Known rows:
[-13  -7   9 -11  -2  -6   4   5  -5  22   0 -15 -16  24  -1  13   5   6
  -5  11  19 -16 -14 -21   8  -8  -7   9 -13  -4]: k787
[ -4  -7  34 -38  12   2 -20 -13 -12  17   0  36 -26 -27 -11  14   8  12
  18   8 -52 -23 -16 -16   1  11  13 -57  39  10]: k16
[ -9  -7   2 -28   1  -8  -4   5 -11  17   1 -13 -14  11   4   8   2  14
   5  11  16 -17 -13 -20  -1  -1  -3  -1 -16  -4]: k610
[ 16   2 -32  11 -14  -1 -30   0  24 -47   4  18  17 -25   0 -16   1 -23
  15  -8 -46  22   6  27   7 -11  14   7 -11  12]: k881
[-12  -4  29  -8 -14  -9   2   3   3  18  -1  -9  -7 -12   9   2   3  -5
  15  13   8 -23   9 -12  -6  22   4  18  -4  25]: k811
[-13  -6   8  -5  -7  -5   9   9  -1  28  -2 -16 -13  28  -8  10   5   0
   7  14  21 -12 -14 -25   7   5 -16  17 -11  -3]: k937
[-10   1   3  -7   6  -3  19  -8  -9  27   5  -5  -4   7  -8  15   4  17
 -30  -7  24  -8  -2   2   2 -15   0  -5 -13 -12]: k949
[ -9  -7 -19 -21   2  -8 -14  -6 -10   0  -3 -11 -18 -22   6  -5  -6  -1
  12   8   7 -19   6  -5  -8  14 -14 -10 -20  -4]: k288
[ 11  -6  34  12 -12  18  15  -6  -5 -14  -2  -3  -5 -25 -10  -5   1 -22
  17   7 -52   6 -14 -24  -1  20   9 -49  44  20]: k981
[  8  -4 -12  -3  15   2  -4  26   2 -16  -4 -12   6  35  16  -9  -6  -5
   8  -2  12   7 -16 -10  -1   2  -7  12  -6  -2]: k28
[ 14  -8  25  21  -7  -3  17  26  -6 -37  -4  -5  18 -11   7 -13  -7 -16
   9  -5   3  10  -4   1   3  10  -2  41  23  23]: k843
[  9  -2  -8   3  17   8  -6  21   2 -24  -4  -9  12  28  15 -11  -3  -8
  13  -8  11  -1   2   8   1  -1  -7  20  -7  -5]: k141
[-11  -6   3   2  -5  -6   6   5   1  27  -2 -15 -10  23  -8  11   3   6
   1  11  20  -8 -11 -18   6   3 -15  21 -13  -7]: k129
[  8  -1 -19  -6  23   5   2   8  -8 -22  -3   5   6  -2  13 -10 -11 -10
  -3 -16  12   5  14  15 -10  13 -12 -25 -15  -7]: k999
[ -3  -2 -22 -11  12  -2   1 -10 -12  12  -1  -4  -7 -32  -3  -5  -9   2
  -2  -9  14  -3  17  16 -11  18 -15 -21 -18  -9]: k449
[-11  -9  11 -32   4  -8  -5  16 -12   5   1 -13 -19  20  20   8   2  12
   3  13  16 -24 -15 -26   1 -10   2   0 -12   1]: k734
[ -9  -5   2 -16   2  -5 -11   1  -6  12  -3 -16 -10  -3  -3   1   3   8
  11  11  13 -19   2  -9  -2  10 -13  24 -18  -7]: k548
[  7  -3  37  -6 -12  19  22 -17 -12  28   7  21  -7 -46 -11   6   7   4
  11  -9 -29  17 -12 -11  -4  16  11 -50  33  12]: k321
[  2   4  24  27 -14  -6  23 -11 -12  20   0  -6  18 -45  -6   4  -6   8
  -4  -6  16  13  31  15 -10  16  -3  39   1  20]: k993

Facts:
k106 Π k126; k108 Π k763; k117 Π k290; k126 Π k881; k129 Π k863; k130 Π k50
k132 Π k634; k14 Π k539; k15 Π k511; k150 Π k258; k154 Π k117; k16 Π k787
k163 Π k388; k173 Π k548; k188 Π k106; k189 Π k895; k203 Π k88; k211 Π k260
k223 Π k282; k226 Π k633; k229 Π k662; k237 Π k599; k258 Π k933; k260 Π k203
k276 Π k38; k28 Π k209; k281 Π k150; k29 Π k993; k297 Π k377; k302 Π k793
k304 Π k593; k306 Π k706; k321 Π k478; k356 Π k399; k357 Π k60; k36 Π k527
k372 Π k949; k38 Π k188; k382 Π k322; k399 Π k304; k414 Π k681; k415 Π k173
k419 Π k529; k427 Π k782; k43 Π k504; k449 Π k532; k477 Π k628; k478 Π k76
k486 Π k14; k490 Π k811; k491 Π k627; k50 Π k784; k500 Π k795; k504 Π k407
k508 Π k36; k511 Π k491; k518 Π k96; k527 Π k666; k528 Π k610; k529 Π k679
k532 Π k999; k539 Π k276; k548 Π k776; k55 Π k29; k566 Π k55; k568 Π k772
k593 Π k132; k599 Π k141; k60 Π k500; k61 Π k81; k616 Π k867; k624 Π k843
k627 Π k939; k633 Π k680; k634 Π k657; k643 Π k726; k648 Π k848; k659 Π k648
k66 Π k211; k662 Π k61; k663 Π k753; k666 Π k302; k670 Π k297; k674 Π k414
k678 Π k477; k679 Π k481; k680 Π k931; k681 Π k449; k706 Π k223; k726 Π k129
k734 Π k229; k740 Π k419; k76 Π k868; k763 Π k678; k771 Π k624; k772 Π k288
k776 Π k771; k782 Π k901; k783 Π k981; k787 Π k427; k791 Π k321; k793 Π k740
k795 Π k663; k799 Π k163; k811 Π k937; k843 Π k43; k859 Π k791; k863 Π k783
k868 Π k15; k873 Π k274; k88 Π k637; k881 Π k306; k895 Π k508; k901 Π k518
k931 Π k237; k933 Π k130; k937 Π k799; k939 Π k616; k945 Π k704; k949 Π k154
k96 Π k945; k981 Π k28; k993 Π k108; k999 Π k556; k117 δ k188; k154 δ k229
k16 δ k237; k16 δ k859; k173 δ k188; k173 δ k504; k173 δ k981; k189 δ k643
k223 δ k500; k229 δ k188; k229 δ k276; k237 δ k500; k237 δ k680; k276 δ k188
k290 δ k419; k302 δ k188; k302 δ k993; k302 δ k648; k321 δ k188; k321 δ k66
k357 δ k117; k36 δ k188; k36 δ k504; k36 δ k945; k372 δ k188; k38 δ k637
k38 δ k895; k382 δ k500; k415 δ k811; k415 δ k36; k419 δ k188; k419 δ k637
k419 δ k518; k477 δ k188; k478 δ k117; k478 δ k357; k486 δ k276; k50 δ k637
k50 δ k276; k500 δ k637; k504 δ k188; k518 δ k637; k55 δ k173; k55 δ k929
k593 δ k388; k60 δ k895; k60 δ k173; k627 δ k188; k627 δ k643; k633 δ k188
k633 δ k518; k637 δ k388; k643 δ k637; k66 δ k388; k679 δ k648; k679 δ k229
k679 δ k276; k680 δ k188; k680 δ k173; k704 δ k188; k704 δ k811; k704 δ k637
k704 δ k357; k726 δ k419; k811 δ k173; k811 δ k643; k843 δ k276; k881 δ k388
k929 δ k188; k929 δ k388; k936 δ k811; k936 δ k637; k936 δ k229; k939 δ k117
k945 δ k637; k981 δ k188; k981 δ k643; k993 δ k188; k106 σ a; k108 σ a
k117 σ c; k126 σ a; k129 σ a; k130 σ a; k132 σ c; k14 σ a
k141 σ b; k15 σ b; k154 σ a; k163 σ a; k173 σ b; k188 σ c
k189 σ a; k203 σ c; k209 σ a; k211 σ a; k223 σ a; k229 σ c
k258 σ c; k260 σ b; k274 σ a; k276 σ a; k28 σ d; k282 σ b
k288 σ c; k29 σ a; k290 σ b; k297 σ d; k302 σ d; k304 σ a
k306 σ c; k322 σ a; k356 σ d; k357 σ a; k36 σ c; k372 σ a
k377 σ a; k38 σ a; k382 σ b; k407 σ a; k414 σ a; k415 σ c
k419 σ a; k427 σ a; k43 σ b; k449 σ c; k477 σ c; k478 σ a
k481 σ c; k486 σ a; k490 σ a; k50 σ a; k500 σ b; k504 σ c
k508 σ d; k527 σ a; k528 σ c; k529 σ c; k532 σ b; k539 σ a
k548 σ b; k55 σ b; k556 σ b; k566 σ a; k593 σ d; k599 σ d
k60 σ b; k61 σ c; k610 σ d; k616 σ a; k624 σ a; k627 σ b
k628 σ a; k633 σ c; k634 σ c; k637 σ b; k643 σ a; k648 σ a
k657 σ a; k659 σ a; k66 σ a; k662 σ b; k663 σ c; k666 σ c
k670 σ d; k674 σ a; k678 σ b; k679 σ a; k680 σ d; k681 σ b
k704 σ a; k706 σ a; k726 σ c; k734 σ d; k740 σ a; k753 σ c
k76 σ a; k763 σ a; k771 σ d; k772 σ a; k776 σ c; k782 σ a
k784 σ c; k787 σ a; k793 σ a; k795 σ c; k799 σ a; k81 σ a
k811 σ b; k843 σ b; k848 σ b; k859 σ c; k863 σ c; k867 σ b
k868 σ d; k873 σ a; k88 σ a; k881 σ c; k895 σ c; k901 σ c
k931 σ d; k933 σ a; k937 σ a; k945 σ c; k949 σ a; k96 σ a
k993 σ b; k999 σ c; k106 Ω k399; k108 Ω k791; k117 Ω k491; k126 Ω k399
k129 Ω k201; k130 Ω k929; k132 Ω k281; k14 Ω k399; k141 Ω k857; k15 Ω k267
k150 Ω k929; k154 Ω k491; k16 Ω k936; k163 Ω k518; k173 Ω k568; k188 Ω k399
k189 Ω k939; k203 Ω k783; k209 Ω k201; k211 Ω k783; k223 Ω k399; k226 Ω k857
k229 Ω k388; k237 Ω k857; k258 Ω k929; k260 Ω k783; k274 Ω k237; k276 Ω k399
k28 Ω k201; k281 Ω k929; k282 Ω k399; k288 Ω k392; k29 Ω k791; k290 Ω k491
k297 Ω k150; k302 Ω k939; k304 Ω k281; k306 Ω k399; k321 Ω k267; k322 Ω k226
k356 Ω k281; k357 Ω k981; k36 Ω k939; k372 Ω k491; k377 Ω k150; k38 Ω k399
k382 Ω k226; k388 Ω k518; k399 Ω k281; k407 Ω k568; k414 Ω k511; k415 Ω k568
k419 Ω k939; k427 Ω k936; k43 Ω k568; k449 Ω k511; k477 Ω k791; k478 Ω k267
k481 Ω k939; k486 Ω k399; k490 Ω k518; k491 Ω k267; k50 Ω k929; k500 Ω k981
k504 Ω k568; k508 Ω k939; k511 Ω k267; k518 Ω k936; k527 Ω k939; k528 Ω k16
k529 Ω k939; k532 Ω k511; k539 Ω k399; k548 Ω k568; k55 Ω k791; k556 Ω k511
k566 Ω k791; k568 Ω k392; k593 Ω k281; k599 Ω k857; k60 Ω k981; k61 Ω k388
k610 Ω k16; k616 Ω k267; k624 Ω k568; k627 Ω k267; k628 Ω k791; k633 Ω k857
k634 Ω k281; k637 Ω k783; k643 Ω k201; k648 Ω k321; k657 Ω k281; k659 Ω k321
k66 Ω k783; k662 Ω k388; k663 Ω k981; k666 Ω k939; k670 Ω k150; k674 Ω k511
k678 Ω k791; k679 Ω k939; k680 Ω k857; k681 Ω k511; k704 Ω k936; k706 Ω k399
k726 Ω k201; k734 Ω k388; k740 Ω k939; k753 Ω k981; k76 Ω k267; k763 Ω k791
k771 Ω k568; k772 Ω k392; k776 Ω k568; k782 Ω k936; k783 Ω k201; k784 Ω k929
k787 Ω k936; k791 Ω k267; k793 Ω k939; k795 Ω k981; k799 Ω k518; k81 Ω k388
k811 Ω k518; k843 Ω k568; k848 Ω k321; k859 Ω k267; k863 Ω k201; k867 Ω k267
k868 Ω k267; k873 Ω k237; k88 Ω k783; k881 Ω k399; k895 Ω k939; k901 Ω k936
k931 Ω k857; k933 Ω k929; k937 Ω k518; k939 Ω k267; k945 Ω k936; k949 Ω k491
k96 Ω k936; k981 Ω k201; k993 Ω k791; k999 Ω k511

Rows:
No name comes twice in this set of rows, the named rows included.
[ 11  -2 -30   4  10   0 -27  10   2 -42  -4  -3   8   6  23 -14 -11 -12
  12  -4 -18   1  10  15  -2  -7  -4 -16 -10 -12]  k784
[  6  -2  28 -12  -3  -7  21  -6  -6  26   6  26  14 -53 -11  -2   2  13
 -15  -9  18 -11   8  11  -5  10   5  18  -3  20]  k55
[ 13  17 -22  34 -19  -6 -12   0  25  29   3  10  19 -32 -11 -13  -6  -5
   6   7 -33  16  -9  13  12  -9   0  -5  24  -1]  k38
[  2  -2   1  17   8   3   7  23  10   8  -4 -14   9  34   3   1  -6 -10
   0   4  15  10 -12 -11   9  -3 -16  17   1  -5]  k624
[ 15  -4   5  12   4  -4  22  -1 -11 -40  -3  43  19 -34   1 -14 -10 -16
  -6 -20   0  18  13  19 -10  14   9  12  10  22]  k477
[  9  -5 -15  -5  17   3 -14  25   1 -42  -4 -12  11  34  14 -12   3 -12
  15  -9  10   2  -4   5   1   4  -2  31  -7   3]  k43
[ 12   6 -24  19 -20  -4  -7  -5  24  30   7  -5  13 -44  -8 -16  -3  -6
   8  12 -23  20  -9   0   7   1   2   5 -10   1]  k593
[  7  -4  -5  16 -10  -8   6   3  -6 -44  -4   1  13  26  31 -13  -5 -22
  15  -8 -22   8  19  13 -11  17  12  30   3  25]  k504
[-12  11  18  -3  -9  -8 -16   1  24  32  -2 -12 -12  16   3  -4   4  -6
  14  13   4 -20   8  -4  -9  21   1  -9 -13  21]  k500
[-13  -5   6 -17   1  -5   1   3  -6  17   4 -10 -14  21   3  15   4  10
 -19   7  18 -19 -10 -12   8 -29   6  -4  -8  -7]  k873
[-10 -11  30 -10 -20 -11  13  -7 -17 -21  -1 -13 -13 -43  28  -2 -10 -13
  13  15  -7 -16  19 -18  -8  18   2  16 -11  25]  k229
[  3  -3  -9  -2   4  -3   2  14   2  19  -3 -12   4  25   6  -5  -7  -1
   8   9   8   4 -12 -16  -4  12 -15  15 -11  -9]  k771
[ 13   4  20  14   1   1  17   5  13  24   1  10  16 -43 -11 -12  -4  -2
   1 -11  17  13   3  13  -8  20  -9  16  -3  20]  k290
[ 13   4   9  35 -20  -3  16  16  25  19   1   9  20 -26  -9 -13  -8 -16
   3   1 -12  22 -14   1  11 -11   0  18  33  18]  k50
[-11  20 -26  36 -24  -9 -14 -10  12 -39  -3 -18  16   4  43  -9 -14 -23
  13  16 -49  19  39  24  -9   2  13   1   3  10]  k188

Now the same nodes, written a new way:
Known rows:
[ 19  -8  19 -13  -2 -23  28   4  -4 -25   3  -9 -16]: k490
[  1  -8  -2  -7   7 -11  -1   5  -6   6  -4  -2   9]: k624
[ 14 -36 -23   6  16  13  22   6  -5   8   3   9  -5]: k106
[ 10  17  11 -14  12   3  13 -19  14 -18   6   3 -12]: k189
[ 14 -15 -15  27 -13 -20 -11  11  -9   4   3 -12   3]: k704
[ 4  1 12 -2 -9  7 -6 -3 11 10  5 -2 -9]: k15
[ 2  7 17 -3 -7  8 -4 -2 18  4  4  1 -9]: k993
[ 10 -18  18  -3 -14 -30  19  17  14 -20  -6 -15 -17]: k229
[ 18  -5   4 -31  23 -10   8  -3  10  10  -2 -15   1]: k726
[  0   5  -8  21 -27   5 -20  -5  10  24 -11  -3  -5]: k481
[ 19 -12  22 -20   1 -19  23   5   8  -6  -2 -10 -17]: k528
[  6  14   5  -8  -6   5  12 -17   8 -10  -2   5  -7]: k508
[  6   5   2  -4  -8   3   3 -10   4  -3  -2   4  -4]: k868
[  8  -9   1 -20  -3  -6   9   1  -5   1  -3   2  -1]: k680
[ 17 -13  -1   1  -9 -19   6   2  10  -2 -10 -17  -3]: k936
[  7  15  10 -16  -6   4  15 -14  14  -1  -6   3 -14]: k791
[ 13 -18   3  10 -18 -24  12   7  -1   3 -10 -22  -6]: k518
[  8   5   1  -3 -14   3   4  -8   9  12 -11   3  -3]: k267
[  8  10  12  -8   4  -1  16 -20  12  11  -4  -9  -7]: k321

Rows:
No name comes twice in this set of rows, the named rows included.
[ 20 -28 -13 -10  18  14  38   5   8  12  -6   7 -12]  k399
[ 12 -13  10   0 -10 -16   7   8   3   7  -6 -11  -9]  k901
[ 16 -19 -11 -27 -24  -6  -7   4 -15  21 -16   0  -7]  k237
[  2 -27 -22  21   0   3  -6   9  -8  16  -5   3   6]  k377
[ -3  11  27 -10  -6   6  17 -11  12   6  -7   7 -15]  k895
[  9 -15  11   5  -8 -25  13   7  -8 -17  -1 -10 -10]  k937
[-10   3  -8   2  -1   2  -7  -1  20 -25  -4   0   0]  k154
[ 18 -15  27   0  -9 -20  16  12   3 -11   6 -15 -16]  k811
[-16   5   3   4 -13   5  -3   3  12 -14  -6  15  -1]  k648
[  5 -19  -2  12 -13 -17  -1   7  -9  -1  -4  -8   0]  k96
[  5 -21 -10  21 -23 -18  -5  10 -10   8  -7 -14   3]  k610
[ 16 -22  20   8 -19 -26   6  10  -1  -2   1 -22 -17]  k662
[  2  14  12  -5  -5   7   6 -11  17   6  -6   2 -12]  k36

